Below are the code and all the weights of a small trained network. Each question names an input and a target symbol and asks about switching units off, where a switched-off unit gives its printed mean instead of its output.

import numpy as np


def w(rows, s, z=0):
    codes = np.array(rows[::2]) - 128.0
    scale = np.full(codes.shape[1], s)
    scale[-1] = z or s
    return codes * scale


def norm(h):
    return h / np.sqrt((h * h).mean(-1, keepdims=True) + 1e-5)


def f(y):
    return np.maximum(y, 0)


def softmax(a):
    e = np.exp(a - a.max(-1, keepdims=True))
    return e / e.sum(-1, keepdims=True)


def log_softmax(a):
    a = a - a.max(-1, keepdims=True)
    return a - np.log(np.exp(a).sum(-1, keepdims=True))


def net(x, mask):
    ids = ['ΠΦβγδεηθμψ'.index(c) for c in x.split()]
    T = len(ids)
    res = E[ids] + P[:T]
    u = 0
    for l in range(2):
        r = norm(res)
        for j in range(3):
            rows = slice(2 * j, 2 * j + 2)
            q, k, v = (r @ M[l][rows].T for M in (Q, K, V))
            z = softmax(np.where(np.tri(T) > 0, q @ k.T / 2**0.5, -1e9)) @ v
            o = O[l][rows]
            res = res + np.where(mask[u + j], z, o[:, -1]) @ o[:, :-1]
        u += 3
        y = f(norm(res) @ A[l][:, :-1].T + A[l][:, -1])
        res = res + np.where(mask[u : u + 8], y, B[l][:, -1]) @ B[l][:, :-1]
        u += 8
    return log_softmax(norm(res)[-1] @ U[:, :-1].T + U[:, -1])


Q, K, V, O, A, B = {}, {}, {}, {}, {}, {}
E = w([
[113,138,111,142,117,192,117,108,144,91],'Π',
[80,40,148,135,166,105,103,172,191,160],'Φ',
[119,174,110,150,127,162,106,126,122,83],'β',
[126,158,120,138,159,192,121,110,125,94],'γ',
[101,145,134,153,123,181,111,122,103,81],'δ',
[139,162,103,141,126,181,125,132,159,99],'ε',
[96,130,192,111,148,156,196,91,174,189],'η',
[96,129,134,153,89,181,119,119,119,89],'θ',
[115,81,88,137,142,2,83,147,111,136],'μ',
[136,185,120,119,115,48,168,61,81,160],'ψ',
],0.0077)
P = w([
[34,163,50,175,156,88,188,53,183,79],'0',
[54,126,60,138,131,117,127,2,175,147],'1',
[50,145,115,218,138,111,159,90,147,128],'2',
[71,211,122,90,111,90,156,181,187,87],'3',
[124,147,152,88,158,118,57,36,191,120],'4',
[126,150,106,240,163,129,225,167,123,103],'5',
[68,157,75,94,106,178,108,155,121,195],'6',
[174,133,161,254,102,137,98,84,170,171],'7',
[124,163,157,8,128,150,73,145,136,125],'8',
[196,159,228,63,139,113,125,148,169,37],'9',
[129,151,99,110,115,212,67,139,94,227],'10',
[173,143,126,249,114,209,119,152,94,217],'11',
[146,162,216,46,92,183,65,190,95,122],'12',
],0.0046)
Q[0] = w([
[157,83,144,248,159,90,137,36,174,136],'L0H0',
[72,107,11,190,143,169,177,170,81,169],'L0H0',
[113,95,126,138,146,138,101,162,156,121],'L0H1',
[156,117,84,134,108,103,103,129,99,94],'L0H1',
[188,139,245,54,107,85,63,98,173,63],'L0H2',
[102,153,90,35,116,169,129,210,81,121],'L0H2',
],0.011)
K[0] = w([
[132,134,147,196,140,95,204,163,143,61],'L0H0',
[133,119,148,7,136,107,145,132,139,43],'L0H0',
[109,89,123,132,153,128,102,159,152,122],'L0H1',
[144,128,97,134,121,85,100,136,104,118],'L0H1',
[126,134,109,211,120,146,105,122,116,196],'L0H2',
[126,124,116,51,116,160,51,101,118,185],'L0H2',
],0.012)
V[0] = w([
[65,34,174,155,41,156,131,106,93,163],'L0H0',
[97,123,129,169,191,131,78,155,25,25],'L0H0',
[157,167,160,147,92,255,87,159,91,69],'L0H1',
[127,105,121,119,93,72,154,134,122,131],'L0H1',
[129,148,164,82,208,226,195,69,118,112],'L0H2',
[156,164,142,172,25,90,191,130,79,117],'L0H2',
],0.0048)
O[0] = w([
[144,76,45,234,126,153,193,122,53,167,175],'L0H0',
[96,143,138,14,67,137,246,169,90,84,241],'L0H0',
[50,119,68,131,138,82,151,59,176,114,203],'L0H1',
[149,144,145,149,183,143,122,115,139,127,52],'L0H1',
[176,46,141,108,141,66,91,159,86,2,252],'L0H2',
[67,122,70,62,166,163,58,200,108,165,149],'L0H2',
],0.0051,0.0023)
A[0] = w([
[101,95,153,111,161,2,162,125,166,186,217],'L0N0',
[112,170,103,100,110,139,81,95,135,123,114],'L0N1',
[236,98,224,115,147,128,139,192,95,220,70],'L0N2',
[123,112,128,217,156,152,96,99,149,131,50],'L0N3',
[143,144,49,128,142,153,156,143,135,75,133],'L0N4',
[102,112,149,169,128,124,120,94,180,90,121],'L0N5',
[147,83,53,154,143,123,117,148,99,124,152],'L0N6',
[84,128,90,119,147,167,75,159,144,131,1],'L0N7',
],0.0077,0.004)
B[0] = w([
[79,53,44,182,153,74,183,52,119,209,193],'L0N0',
[150,152,150,158,150,133,155,195,113,136,194],'L0N1',
[163,159,253,60,48,205,77,207,110,157,172],'L0N2',
[119,123,85,65,61,166,111,141,135,90,161],'L0N3',
[95,76,158,140,61,126,110,105,75,133,253],'L0N4',
[205,137,133,124,162,128,101,159,116,154,209],'L0N5',
[106,123,141,124,175,103,103,68,177,155,190],'L0N6',
[123,96,75,148,162,142,158,217,55,74,153],'L0N7',
],0.0072,0.0051)
Q[1] = w([
[143,180,126,161,116,129,114,90,103,88],'L1H0',
[172,153,132,111,119,100,126,109,78,145],'L1H0',
[119,76,111,132,127,100,131,131,147,136],'L1H1',
[116,112,76,141,128,127,138,112,136,110],'L1H1',
[95,124,114,154,112,156,98,154,139,72],'L1H2',
[177,248,102,151,135,89,123,63,78,83],'L1H2',
],0.011)
K[1] = w([
[103,61,194,74,94,80,212,112,106,133],'L1H0',
[83,83,109,89,146,101,125,227,79,172],'L1H0',
[128,84,163,113,97,104,123,94,103,155],'L1H1',
[149,81,122,87,153,129,114,139,121,134],'L1H1',
[123,155,156,151,69,183,57,157,49,80],'L1H2',
[195,254,143,126,117,88,115,88,20,118],'L1H2',
],0.0082)
V[1] = w([
[166,212,73,124,111,193,113,86,147,110],'L1H0',
[140,117,163,166,135,155,161,119,136,162],'L1H0',
[133,77,159,98,158,59,152,149,79,178],'L1H1',
[69,54,130,143,147,161,144,150,167,51],'L1H1',
[98,35,255,125,67,249,68,211,154,132],'L1H2',
[136,27,142,51,90,149,98,139,133,169],'L1H2',
],0.0033)
O[1] = w([
[160,173,196,107,94,162,78,142,89,116,54],'L1H0',
[86,79,103,87,132,143,107,127,123,83,128],'L1H0',
[103,171,74,87,102,42,94,49,97,44,129],'L1H1',
[241,191,182,88,123,204,76,163,134,171,207],'L1H1',
[138,197,36,109,167,2,190,38,123,152,250],'L1H2',
[62,145,128,241,154,115,153,131,118,52,189],'L1H2',
],0.0029,0.0025)
A[1] = w([
[157,107,113,194,125,93,111,99,79,108,36],'L1N0',
[110,153,183,103,117,153,92,140,145,106,63],'L1N1',
[84,41,159,151,139,90,116,100,103,253,114],'L1N2',
[161,160,159,135,191,116,73,152,192,124,44],'L1N3',
[100,174,126,126,135,152,150,152,128,212,102],'L1N4',
[93,161,171,104,99,112,137,170,90,145,92],'L1N5',
[132,126,99,161,114,176,126,105,124,145,64],'L1N6',
[41,71,24,191,179,9,181,42,118,216,1],'L1N7',
],0.0081,0.0023)
B[1] = w([
[129,106,141,113,154,149,140,135,146,169,166],'L1N0',
[142,145,122,127,154,104,126,152,154,160,142],'L1N1',
[110,106,94,121,103,141,191,114,110,81,225],'L1N2',
[79,133,134,120,61,129,119,117,107,143,143],'L1N3',
[131,110,159,156,141,123,104,117,121,89,159],'L1N4',
[112,106,101,121,144,146,133,100,160,140,162],'L1N5',
[145,152,125,126,139,82,143,123,122,135,151],'L1N6',
[120,133,119,157,180,3,102,151,117,198,247],'L1N7',
],0.013,0.011)
U = w([
[227,209,62,155,90,152,172,94,125,134,139],'Π',
[93,217,210,91,53,134,89,165,112,175,174],'Φ',
[142,70,78,150,115,152,1,73,172,108,69],'β',
[76,69,97,116,64,174,210,62,96,74,3],'γ',
[176,62,212,106,142,192,147,144,122,205,117],'δ',
[82,186,74,58,170,160,157,129,241,144,75],'ε',
[103,187,188,230,167,157,106,74,159,79,197],'η',
[109,107,99,158,164,27,139,118,112,171,226],'θ',
[181,127,190,76,132,67,112,155,163,13,51],'μ',
[118,154,62,140,160,187,111,231,89,88,131],'ψ',
],0.0073,0.0012)

Each question gives the input, a string of symbols that net reads in full, and the target symbol t.
The units are the heads (2 rows each of Q, K, V and O) and the neurons (one row each of A and B). Each row of codes is followed by its name. A weight is (code - 128) times the scale printed after its matrix; where a second scale follows, it is the last column's (O, A, B and U).
mask holds one flag per unit, layer by layer, with each layer's heads first. A switched-off unit (its flag False) gives its mean, the last column of its rows in O or B, instead of its output. The means were averaged over made-up inputs and are rounded, as every weight is.
A unit's drop is (log p(t) with every unit on - log p(t) with that unit switched off) / (log p(t) with every unit on - log p(t) with every unit switched off).
The circuit of an input: a set's keep is (log p(t) with only the set's units on - log p(t) with every unit switched off) / (log p(t) with every unit on - log p(t) with every unit switched off). Starting from the 12 units with the biggest drops (on a tie, the unit counted first), units are removed one at a time, each time the one whose removal leaves the highest keep (on an exact tie, the one counted first), for as long as the keep stays at least 0.8.
units of the circuit, in order: the units of the circuit, biggest drop first
unit that matters most: the unit with the biggest drop
top k neurons: the k neurons with the biggest drops, biggest first
top k neurons in layer l: the k neurons of layer l with the biggest drops, biggest first
heads that matter: for each layer, one digit per head in row order, 1 if its drop is at least 0.15 and else 0, layers parted by /
input θ ψ Π ε ψ ψ, target δ: top 3 neurons : L0N2, L1N7, L0N0
input η ε μ δ ε, target η: heads that matter : 001 / 000
input η ε θ θ μ μ δ Π η Φ θ ε, target Π: top 3 neurons in layer 1 : L1N7, L1N2, L1N6
input ψ θ δ, target ψ: heads that matter : 100 / 000
input θ θ Φ θ Φ θ δ δ Φ, target δ: top 2 neurons in layer 1 : L1N7, L1N1
input Π θ θ ε γ Φ θ, target μ: units of the circuit, in order : L0H2, L0H0, L1N7, L1N2
input ψ θ ε, target ψ: top 3 neurons : L1N7, L0N7, L1N2
input ψ θ θ ε μ θ ψ δ η δ, target γ: heads that matter : 100 / 000
input Π ε β, target δ: top neuron in layer 0 : L0N0
input Φ δ θ, target Π: top 2 neurons : L1N7, L0N3
input θ ε θ θ β γ η ψ δ ψ θ ψ, target δ: heads that matter : 010 / 000
input ψ θ θ θ θ ψ θ ψ β ψ, target Φ: units of the circuit, in order : L0N2, L0H1
input δ ε δ μ δ θ, target η: heads that matter : 101 / 000
input ε δ θ δ θ θ θ θ δ Φ Φ ψ ε, target Π: unit that matters most : L0H2
input δ ε μ ε δ, target η: top 2 neurons : L1N4, L1N7
input ψ γ θ Φ θ θ δ θ Φ ε δ ε, target Φ: heads that matter : 100 / 000
input ψ μ γ θ, target η: top 4 neurons : L1N4, L1N7, L1N2, L0N0
input δ η Π ε μ β θ θ γ ψ θ Φ μ, target γ: heads that matter : 010 / 000
input θ μ μ Φ Φ ψ ψ, target γ: top 2 neurons : L0N2, L1N7
input θ η δ Φ ψ δ η, target γ: heads that matter : 010 / 001
input β ε θ δ δ δ δ ψ ε δ, target ψ: units of the circuit, in order : L0H2, L0N7, L1N7, L1N2
input θ θ ε β δ θ θ θ η θ θ, target β: units of the circuit, in order : L0H0, L0N3, L1N7, L1N2
input γ ψ η η ε, target β: units of the circuit, in order : L1N7, L1N2
input θ θ Π θ μ γ γ, target η: heads that matter : 101 / 000
input η ψ θ β θ η θ η θ ψ, target γ: heads that matter : 110 / 000
input ψ δ δ θ δ ε θ γ δ δ, target μ: heads that matter : 000 / 000
